Below is a small trained network, with its code and all its weights. Each question gives an input and a class and asks what happens when units are switched off, that is, made to give their printed mean instead of their output.

import numpy as np


def w(rows, s, z=0):
    codes = np.array(rows[::2]) - 128.0
    scale = np.full(codes.shape[1], s)
    scale[-1] = z or s
    return codes * scale


def norm(h):
    return h / np.sqrt((h * h).mean(-1, keepdims=True) + 1e-5)


def f(y):
    return np.maximum(y, 0)


def log_softmax(a):
    a = a - a.max(-1, keepdims=True)
    return a - np.log(np.exp(a).sum(-1, keepdims=True))


def net(x, mask):
    res = np.array(x, float).reshape(1, 8) / 4 @ E
    u = 0
    for l in range(4):
        y = f(norm(res) @ A[l][:, :-1].T + A[l][:, -1])
        res = res + np.where(mask[u : u + 10], y, B[l][:, -1]) @ B[l][:, :-1]
        u += 10
    return log_softmax(norm(res)[-1] @ U[:, :-1].T + U[:, -1])


A, B = {}, {}
E = w([
[143,116,136,117,139,120],'x0',
[118,140,118,134,122,137],'x1',
[104,100,125,150,134,102],'x2',
[74,115,105,56,69,86],'x3',
[228,53,78,140,66,162],'x4',
[165,174,49,168,121,2],'x5',
[139,157,117,113,119,156],'x6',
[97,103,131,156,128,101],'x7',
],0.0094)
A[0] = w([
[78,125,63,14,80,114,4],'L0N1',
[95,85,71,232,181,125,253],'L0N2',
[107,105,134,52,108,69,65],'L0N3',
[196,116,196,81,79,176,159],'L0N4',
[76,111,190,74,189,165,169],'L0N5',
[236,137,128,221,233,202,52],'L0N6',
[153,182,150,145,78,2,94],'L0N7',
[117,83,119,44,123,70,95],'L0N8',
[107,130,142,129,21,102,39],'L0N9',
[143,153,136,187,176,131,114],'L0N10',
],0.0079,0.0018)
B[0] = w([
[125,189,185,187,90,96,212],'L0N1',
[166,174,203,124,158,241,221],'L0N2',
[127,217,166,151,93,159,188],'L0N3',
[97,64,151,125,191,105,223],'L0N4',
[127,133,35,136,209,172,245],'L0N5',
[96,171,253,222,97,47,253],'L0N6',
[149,147,65,82,196,124,241],'L0N7',
[105,222,107,74,49,169,193],'L0N8',
[130,117,180,164,75,174,175],'L0N9',
[120,240,166,67,28,165,185],'L0N10',
],0.007,0.005)
A[1] = w([
[109,210,125,74,158,166,177],'L1N1',
[174,198,93,124,128,91,160],'L1N2',
[204,83,123,180,55,169,103],'L1N3',
[175,54,131,140,76,111,2],'L1N4',
[199,160,144,36,124,106,139],'L1N5',
[228,71,137,125,38,159,52],'L1N6',
[105,126,151,113,49,114,48],'L1N7',
[177,73,113,151,70,146,117],'L1N8',
[176,79,130,149,110,117,86],'L1N9',
[132,137,165,11,70,105,117],'L1N10',
],0.011,0.0022)
B[1] = w([
[74,58,142,149,102,50,253],'L1N1',
[156,50,107,96,237,189,231],'L1N2',
[37,150,162,38,178,7,211],'L1N3',
[55,150,119,106,190,102,168],'L1N4',
[39,118,142,176,127,156,186],'L1N5',
[3,156,141,75,144,124,216],'L1N6',
[166,116,214,162,28,91,169],'L1N7',
[105,189,196,72,247,89,185],'L1N8',
[103,199,158,89,229,144,162],'L1N9',
[166,180,151,253,24,71,193],'L1N10',
],0.0068,0.0072)
A[2] = w([
[195,107,125,83,96,143,57],'L2N1',
[102,98,169,108,71,153,142],'L2N2',
[169,97,127,93,94,139,1],'L2N3',
[169,157,110,160,189,93,74],'L2N4',
[122,56,159,66,140,135,95],'L2N5',
[163,181,61,142,136,73,100],'L2N6',
[108,142,154,127,145,172,153],'L2N7',
[150,59,141,123,118,186,168],'L2N8',
[116,92,113,124,2,79,100],'L2N9',
[107,111,121,116,79,141,79],'L2N10',
],0.012,0.0028)
B[2] = w([
[115,9,169,159,166,182,128],'L2N1',
[152,101,38,164,76,173,217],'L2N2',
[72,105,138,194,162,149,128],'L2N3',
[103,59,120,111,113,136,224],'L2N4',
[111,125,64,137,149,162,194],'L2N5',
[159,1,114,152,131,200,216],'L2N6',
[151,122,78,125,95,93,254],'L2N7',
[147,58,112,143,141,233,165],'L2N8',
[167,225,162,194,82,119,235],'L2N9',
[129,147,82,200,94,128,156],'L2N10',
],0.0082,0.0046)
A[3] = w([
[162,49,119,129,174,162,69],'L3N1',
[226,148,199,157,254,174,124],'L3N2',
[155,61,132,76,83,164,119],'L3N3',
[160,100,198,78,172,189,138],'L3N4',
[191,106,104,119,153,63,134],'L3N5',
[190,149,124,48,121,159,3],'L3N6',
[45,124,178,145,125,98,150],'L3N7',
[174,131,104,77,108,94,69],'L3N8',
[45,142,170,155,199,162,163],'L3N9',
[97,37,105,99,24,187,119],'L3N10',
],0.0095,0.0041)
B[3] = w([
[122,36,49,133,110,156,160],'L3N1',
[147,241,164,160,19,138,196],'L3N2',
[171,63,74,99,179,145,139],'L3N3',
[202,90,43,149,62,150,166],'L3N4',
[137,68,88,143,89,185,144],'L3N5',
[142,172,149,143,114,161,128],'L3N6',
[136,167,148,59,112,95,211],'L3N7',
[115,221,186,136,149,185,129],'L3N8',
[143,91,72,78,133,77,243],'L3N9',
[171,37,192,146,159,254,157],'L3N10',
],0.007,0.011)
U = w([
[128,168,192,232,72,140,143],'0',
[37,107,110,37,251,106,5],'1',
[159,3,36,168,211,228,243],'2',
],0.0077,0.0013)

Each question gives the input, the list of numbers given to net, and the class t.
The units are the neurons (one row each of A and B). Each row of codes is followed by its name. A weight is (code - 128) times the scale printed after its matrix; where a second scale follows, it is the last column's (A, B and U).
mask holds one flag per neuron, layer by layer. A switched-off neuron (its flag False) gives its mean, the last column of its row in B, instead of its output. The means were averaged over made-up inputs and are rounded, as every weight is.
A unit's drop is (log p(t) with every unit on - log p(t) with that unit switched off) / (log p(t) with every unit on - log p(t) with every unit switched off).
The circuit of an input: a set's keep is (log p(t) with only the set's units on - log p(t) with every unit switched off) / (log p(t) with every unit on - log p(t) with every unit switched off). Starting from the 12 units with the biggest drops (on a tie, the unit counted first), units are removed one at a time, each time the one whose removal leaves the highest keep (on an exact tie, the one counted first), for as long as the keep stays at least 0.8.
circuit, biggest first: the units of the circuit, biggest drop first
k most important neurons: the k neurons with the biggest drops, biggest first
top k neurons in layer l: the k neurons of layer l with the biggest drops, biggest first
drop when u is switched off: that unit's drop, to one decimal
input [2,3,6,4,4,6,-6,3], class 2: circuit, biggest first -> (L0N7, L2N6, L1N1)
input [7,4,6,7,2,5,-3,6], class 0: top neuron in layer 2 -> (L2N9)
input [8,4,4,-8,7,-4,-2,7], class 0: 3 most important neurons -> (L0N6, L3N2, L0N2)
input [7,1,0,-3,8,7,-1,0], class 1: 2 most important neurons -> (L1N3, L1N6)
input [-2,-2,-1,6,6,-1,-4,-7], class 0: 3 most important neurons -> (L1N10, L0N8, L1N7)
input [5,-2,-5,8,-6,6,1,-4], class 0: 2 most important neurons -> (L1N10, L0N5)
input [-2,-7,-3,-2,6,6,2,1], class 1: circuit, biggest first -> (L1N3, L1N6)
input [-3,8,-6,-6,7,-2,3,4], class 1: top 2 neurons in layer 1 -> (L1N3, L1N6)
input [5,2,-3,6,8,1,3,8], class 1: top 2 neurons in layer 0 -> (L0N10, L0N6)
input [2,-8,-5,-3,-2,-4,-7,7], class 2: 4 most important neurons -> (L1N10, L2N9, L0N1, L1N3)
input [-6,-1,-8,4,-4,5,8,-4], class 2: top 2 neurons in layer 0 -> (L0N7, L0N6)
input [2,-2,6,1,-5,-6,-8,4], class 2: 2 most important neurons -> (L1N3, L0N6)
input [3,8,7,4,2,5,-8,6], class 2: 2 most important neurons -> (L0N7, L0N6)
input [-5,-2,-2,6,3,-5,-5,-5], class 0: circuit, biggest first -> (L1N10)
input [-1,5,1,6,-2,-6,-3,-7], class 0: top 2 neurons in layer 0 -> (L0N1, L0N2)
input [8,1,-8,-1,3,-2,2,7], class 1: top 2 neurons in layer 0 -> (L0N7, L0N2)
input [1,5,5,5,8,-2,-5,6], class 1: drop when L1N8 is switched off -> 0.1
input [-5,-4,-5,-3,-2,8,4,-1], class 2: drop when L1N4 is switched off -> 0.0
input [-6,-4,-3,-4,6,-5,2,3], class 1: drop when L1N3 is switched off -> 0.3
input [-5,6,1,-1,3,1,-5,-6], class 1: drop when L1N3 is switched off -> 0.1
input [7,2,-4,2,-3,6,-5,-4], class 2: most important neuron -> (L2N6)
